data =
array([[102,  47, 115,  73, 103,  38, 112,  58, 129, 142, 141],
       [ 97,  72,  89,  61,  98,  44,  96,  18, 110, 116,  91],
       [112,  48, 108,  62, 111,  37,  96,  38, 126, 139, 130],
       [158, 135,  97,  93, 147, 190,  74, 106,  83,  90, 119],
       [137, 145, 101, 112, 131, 201, 102, 136,  81,  83, 124]])
data[-5,-11] -> 102
data[-2] -> [158, 135, 97, 93, 147, 190, 74, 106, 83, 90, 119]
data[-4] -> [97, 72, 89, 61, 98, 44, 96, 18, 110, 116, 91]
data[0,-2] -> 142
data[-5,2] -> 115
data[-5,-8] -> 73
data[-2,10] -> 119
data[:, -1] -> [141, 91, 130, 119, 124]
data[1,-5] -> 96
data[-1,0] -> 137
data[-3,-11] -> 112
data[0,-10] -> 47
data[-1,9] -> 83
data[:, -8] -> [73, 61, 62, 93, 112]
data[-1,2] -> 101
data[3,6] -> 74
data[-3,-3] -> 126
data[:, -6] -> [38, 44, 37, 190, 201]
data[-4,8] -> 110
data[2,2] -> 108
data[4] -> [137, 145, 101, 112, 131, 201, 102, 136, 81, 83, 124]
data[:, -5] -> [112, 96, 96, 74, 102]
data[-1,-5] -> 102
data[:, -10] -> [47, 72, 48, 135, 145]
data[3,-3] -> 83

B = (-4.924, 2.957, 0.289, -5.235, 20.235, -7.285, 6.930, 15.108, -9.053, 4.240, 17.344, -10.674, -17.052)
B[0] => -4.924
B[11] => -10.674
B[10] => 17.344
B[12] => -17.052
B[6] => 6.930
B[2] => 0.289
B[8] => -9.053
B[9] => 4.240

X =  19.9  -13.4  -12.7    1.3   -0.6    7.5   20.5   22.2   -3.0    3.6  -12.5    0.0
X[0]	19.9
X[1]	-13.4
X[5]	7.5
X[11]	0.0
X[6]	20.5
X[9]	3.6

m =
[[ 0.02  0.08 -0.14  0.09  0.05 -0.16 -0.01  0.00  0.02]
 [ 0.01  0.05 -0.13  0.10  0.05 -0.16 -0.03  0.00  0.00]
 [ 0.00  0.06 -0.17  0.11  0.05 -0.15 -0.04 -0.01  0.02]
 [ 0.00  0.05 -0.16  0.13  0.01 -0.08 -0.04 -0.06  0.02]
 [ 0.02  0.15 -0.17  0.14  0.02 -0.09  0.02 -0.08  0.02]
 [-0.02  0.06 -0.15  0.11  0.04 -0.14 -0.03  0.00  0.00]
 [-0.10 -0.10  0.05  0.02  0.02  0.21 -0.04 -0.24  0.09]
 [-0.08 -0.10  0.11  0.08  0.02  0.22  0.00 -0.26  0.12]
 [-0.05 -0.08  0.11  0.07  0.02  0.23 -0.01 -0.26  0.11]
 [-0.06 -0.09  0.07  0.00  0.00  0.26  0.00 -0.27  0.04]
 [-0.01  0.07 -0.15  0.11  0.03 -0.15 -0.03 -0.01  0.02]
 [-0.06 -0.09  0.11  0.06  0.02  0.26  0.00 -0.25  0.11]
 [ 0.02  0.14 -0.19  0.15  0.04 -0.10  0.04 -0.04  0.01]
 [-0.05 -0.09  0.08  0.02  0.00  0.26 -0.02 -0.27  0.05]]
m[-14, -9]	0.02
m[-1, -8]	-0.09
m[-11, 5]	-0.08
m[:, 5]	[-0.16, -0.16, -0.15, -0.08, -0.09, -0.14, 0.21, 0.22, 0.23, 0.26, -0.15, 0.26, -0.10, 0.26]
m[:, -6]	[0.09, 0.10, 0.11, 0.13, 0.14, 0.11, 0.02, 0.08, 0.07, 0.00, 0.11, 0.06, 0.15, 0.02]
m[12]	[0.02, 0.14, -0.19, 0.15, 0.04, -0.10, 0.04, -0.04, 0.01]
m[10, 7]	-0.01
m[2, -8]	0.06
m[1, 1]	0.05
m[-10, 7]	-0.08
m[-13, 3]	0.10
m[:, 8]	[0.02, 0.00, 0.02, 0.02, 0.02, 0.00, 0.09, 0.12, 0.11, 0.04, 0.02, 0.11, 0.01, 0.05]
m[10, 1]	0.07
m[-4, -9]	-0.01
m[2, -6]	0.11
m[-11, -2]	-0.06
m[3, -3]	-0.04
m[-3, 5]	0.26
m[:, 2]	[-0.14, -0.13, -0.17, -0.16, -0.17, -0.15, 0.05, 0.11, 0.11, 0.07, -0.15, 0.11, -0.19, 0.08]
m[:, 1]	[0.08, 0.05, 0.06, 0.05, 0.15, 0.06, -0.10, -0.10, -0.08, -0.09, 0.07, -0.09, 0.14, -0.09]
m[-9, 0]	-0.02
m[8, -3]	-0.01
m[-8, -9]	-0.10
m[-3, 2]	0.11
m[0]	[0.02, 0.08, -0.14, 0.09, 0.05, -0.16, -0.01, 0.00, 0.02]
m[0, -6]	0.09
m[:, 4]	[0.05, 0.05, 0.05, 0.01, 0.02, 0.04, 0.02, 0.02, 0.02, 0.00, 0.03, 0.02, 0.04, 0.00]
m[2, 7]	-0.01
m[-3, 3]	0.06
m[4, 3]	0.14
m[-8, 1]	-0.10
m[10]	[-0.01, 0.07, -0.15, 0.11, 0.03, -0.15, -0.03, -0.01, 0.02]
m[10, 8]	0.02
m[13, 6]	-0.02
m[-9, -7]	-0.15
m[:, -9]	[0.02, 0.01, 0.00, 0.00, 0.02, -0.02, -0.10, -0.08, -0.05, -0.06, -0.01, -0.06, 0.02, -0.05]

a = [  95.91 -105.77   57.88    5.29   63.36]
a[-5] = 95.91
a[4] = 63.36
a[-4] = -105.77
a[-3] = 57.88

A =
6	-5	0	-30	14
0	15	-23	16	20
8	4	16	-16	0
22	2	6	-64	-27
40	18	7	19	-10
36	-80	-34	-19	9
34	27	0	8	-1
30	2	-5	19	-9
-41	-26	-15	-21	31
A[0][0]: 6
A[3][1]: 2
A[4]: [40, 18, 7, 19, -10]
A[:, 4]: [14, 20, 0, -27, -10, 9, -1, -9, 31]
A[5][4]: 9
A[:, 0]: [6, 0, 8, 22, 40, 36, 34, 30, -41]
A[5][1]: -80
A[7][2]: -5
A[:, 2]: [0, -23, 16, 6, 7, -34, 0, -5, -15]
A[7][4]: -9
A[6][2]: 0
A[5][0]: 36
A[5]: [36, -80, -34, -19, 9]
A[6][1]: 27
A[3][4]: -27
A[4][0]: 40

M =
17	14	3	25
-2	1	-7	6
74	53	13	92
-2	32	44	99
Indices start at 0.
(0, 0): 17
(2, 1): 53
(2, 3): 92
(3, 2): 44

arr = -9	86	12	15	78	16	-46	54	-11	-38	62	2	35	79	-9
arr[0]: -9
arr[14]: -9
arr[-10]: 16
arr[-6]: -38
arr[-14]: 86

W =
[[-79  44  24 -28  17  45  17  36  10  53]
 [-77 -36  34 -10  54  15  60 -18 -57 -31]
 [ 37   9 -17 -20 -34 -40  58  20  31  15]]
Indices start at 0.
row 0 col 0 = -79
row 2 col 2 = -17
row 1 col 9 = -31
row 0 col 8 = 10
row 0 col 9 = 53
row 0 col 3 = -28
row 2 col 8 = 31
row 2 col 5 = -40
row 1 col 0 = -77
row 2 col 9 = 15
row 0 col 4 = 17

grid =
7	-24	-14	-22	-52	-44	-90	21	-10	-46	44
27	-41	-30	28	-32	-30	17	-54	29	-49	-23
39	61	-45	-81	-35	27	8	-22	56	38	3
43	-69	12	-19	-44	-28	-26	9	-8	43	-79
Rows and columns are counted from 0.
row 0 col 0: 7
row 0 col 2: -14
row 0 col 7: 21
row 3 col 3: -19
row 2 col 9: 38
row 1 col 8: 29
row 0 col 3: -22
row 2 col 1: 61
row 3 col 5: -28
row 2 col 3: -81
row 3 col 2: 12
row 1 col 0: 27
row 2 col 0: 39
row 0 col 9: -46
row 1 col 4: -32
row 3 col 9: 43
row 3 col 8: -8
row 1 col 5: -30
